Below are the code and all the weights of a small trained network. Each question names an input and a target symbol and asks about switching units off, where a switched-off unit gives its printed mean instead of its output.

import numpy as np


def w(rows, s, z=0):
    codes = np.array(rows[::2]) - 128.0
    scale = np.full(codes.shape[1], s)
    scale[-1] = z or s
    return codes * scale


def f(y):
    return np.maximum(y, 0)


def softmax(a):
    e = np.exp(a - a.max(-1, keepdims=True))
    return e / e.sum(-1, keepdims=True)


def log_softmax(a):
    a = a - a.max(-1, keepdims=True)
    return a - np.log(np.exp(a).sum(-1, keepdims=True))


def net(x, mask):
    ids = ['βγεηθστφ'.index(c) for c in x.split()]
    T = len(ids)
    res = E[ids] + P[:T]
    r = res
    for j in range(2):
        rows = slice(2 * j, 2 * j + 2)
        q, k, v = (r @ M[0][rows].T for M in (Q, K, V))
        z = softmax(np.where(np.tri(T) > 0, q @ k.T / 2**0.5, -1e9)) @ v
        o = O[0][rows]
        res = res + np.where(mask[j], z, o[:, -1]) @ o[:, :-1]
    y = f(res @ A[0][:, :-1].T + A[0][:, -1])
    res = res + np.where(mask[2:10], y, B[0][:, -1]) @ B[0][:, :-1]
    return log_softmax(res[-1] @ U[:, :-1].T + U[:, -1])


Q, K, V, O, A, B = {}, {}, {}, {}, {}, {}
E = w([
[123,150,108,102,150],'β',
[223,113,226,116,241],'γ',
[102,45,128,138,124],'ε',
[224,225,194,99,154],'η',
[228,184,67,26,168],'θ',
[211,147,113,165,120],'σ',
[80,123,204,250,170],'τ',
[121,188,49,185,160],'φ',
],0.015)
P = w([
[151,204,89,68,2],'0',
[121,95,126,166,126],'1',
[128,112,95,145,126],'2',
[99,108,151,147,143],'3',
[136,106,142,173,164],'4',
[144,111,123,169,152],'5',
[86,112,189,108,173],'6',
[115,115,145,163,148],'7',
[176,130,100,187,137],'8',
[128,128,107,158,139],'9',
[166,116,113,182,160],'10',
[131,112,135,165,164],'11',
],0.0094)
Q[0] = w([
[37,92,39,26,24],'H0',
[2,139,131,43,27],'H0',
[67,152,182,109,15],'H1',
[136,6,157,99,46],'H1',
],0.0067)
K[0] = w([
[82,89,190,71,240],'H0',
[101,27,150,222,228],'H0',
[181,47,186,157,178],'H1',
[224,1,93,78,231],'H1',
],0.0066)
V[0] = w([
[113,53,109,233,176],'H0',
[202,124,119,203,104],'H0',
[131,244,2,225,184],'H1',
[34,222,131,130,110],'H1',
],0.0088)
O[0] = w([
[172,125,98,179,122,9],'H0',
[130,116,139,125,62,180],'H0',
[77,137,131,90,98,215],'H1',
[87,152,146,249,140,119],'H1',
],0.015,0.011)
A[0] = w([
[59,67,220,159,143,233],'N0',
[99,28,57,92,134,113],'N1',
[242,181,168,90,100,189],'N2',
[73,1,109,135,133,114],'N3',
[24,86,166,174,200,215],'N4',
[163,101,232,127,140,253],'N5',
[172,139,139,127,114,83],'N6',
[62,118,174,84,95,33],'N7',
],0.0087,0.0026)
B[0] = w([
[211,137,96,98,98,225],'N0',
[75,173,122,187,173,150],'N1',
[61,31,175,172,185,239],'N2',
[116,158,144,185,196,150],'N3',
[195,157,97,133,80,199],'N4',
[182,66,100,142,72,226],'N5',
[255,130,114,97,173,140],'N6',
[114,122,143,160,224,254],'N7',
],0.0062,0.0086)
U = w([
[149,185,106,98,159,122],'β',
[159,80,118,89,149,4],'γ',
[105,92,110,171,219,155],'ε',
[103,172,222,136,187,122],'η',
[138,197,110,80,254,98],'θ',
[80,60,125,69,34,198],'σ',
[158,164,149,160,123,169],'τ',
[62,181,148,153,138,93],'φ',
],0.01,0.0038)

Each question gives the input, a string of symbols that net reads in full, and the target symbol t.
The units are the heads (2 rows each of Q, K, V and O) and the neurons (one row each of A and B). Each row of codes is followed by its name. A weight is (code - 128) times the scale printed after its matrix; where a second scale follows, it is the last column's (O, A, B and U).
mask holds one flag per unit, heads first, then neurons. A switched-off unit (its flag False) gives its mean, the last column of its rows in O or B, instead of its output. The means were averaged over made-up inputs and are rounded, as every weight is.
A unit's drop is (log p(t) with every unit on - log p(t) with that unit switched off) / (log p(t) with every unit on - log p(t) with every unit switched off).
The circuit of an input: a set's keep is (log p(t) with only the set's units on - log p(t) with every unit switched off) / (log p(t) with every unit on - log p(t) with every unit switched off). Starting from all 10 units, units are removed one at a time, each time the one whose removal leaves the highest keep (on an exact tie, the one counted first), for as long as the keep stays at least 0.8.
units of the circuit, in order: the units of the circuit, biggest drop first
most important unit: the unit with the biggest drop
which heads matter: for each layer, one digit per head in row order, 1 if its drop is at least 0.15 and else 0, layers parted by /
drop when u is switched off: that unit's drop, to one decimal
input τ σ σ τ σ η, target τ: which heads matter	11
input τ τ θ θ τ σ τ, target τ: which heads matter	00
input γ σ β σ γ θ γ, target γ: units of the circuit, in order	(N5; H1)
input σ φ σ σ γ σ τ η σ θ σ, target σ: units of the circuit, in order	(H0; H1)
input γ σ γ γ σ γ σ, target γ: which heads matter	11
input φ θ σ ε σ τ θ η φ, target φ: which heads matter	01
input η γ σ η η σ η σ σ θ γ, target γ: units of the circuit, in order	(N5; N0)
input σ σ σ η, target σ: most important unit	H0
input ε σ τ σ σ σ θ θ σ σ τ, target τ: which heads matter	10
input σ τ η β σ φ γ, target σ: which heads matter	10
input σ θ η σ γ ε, target ε: which heads matter	00
input σ η τ σ ε σ σ γ, target σ: drop when H0 is switched off	0.2
input θ γ σ η φ, target θ: drop when H0 is switched off	0.9
input σ σ γ β β θ η ε, target ε: drop when N1 is switched off	0.3
input τ ε σ φ γ, target τ: drop when H1 is switched off	0.4
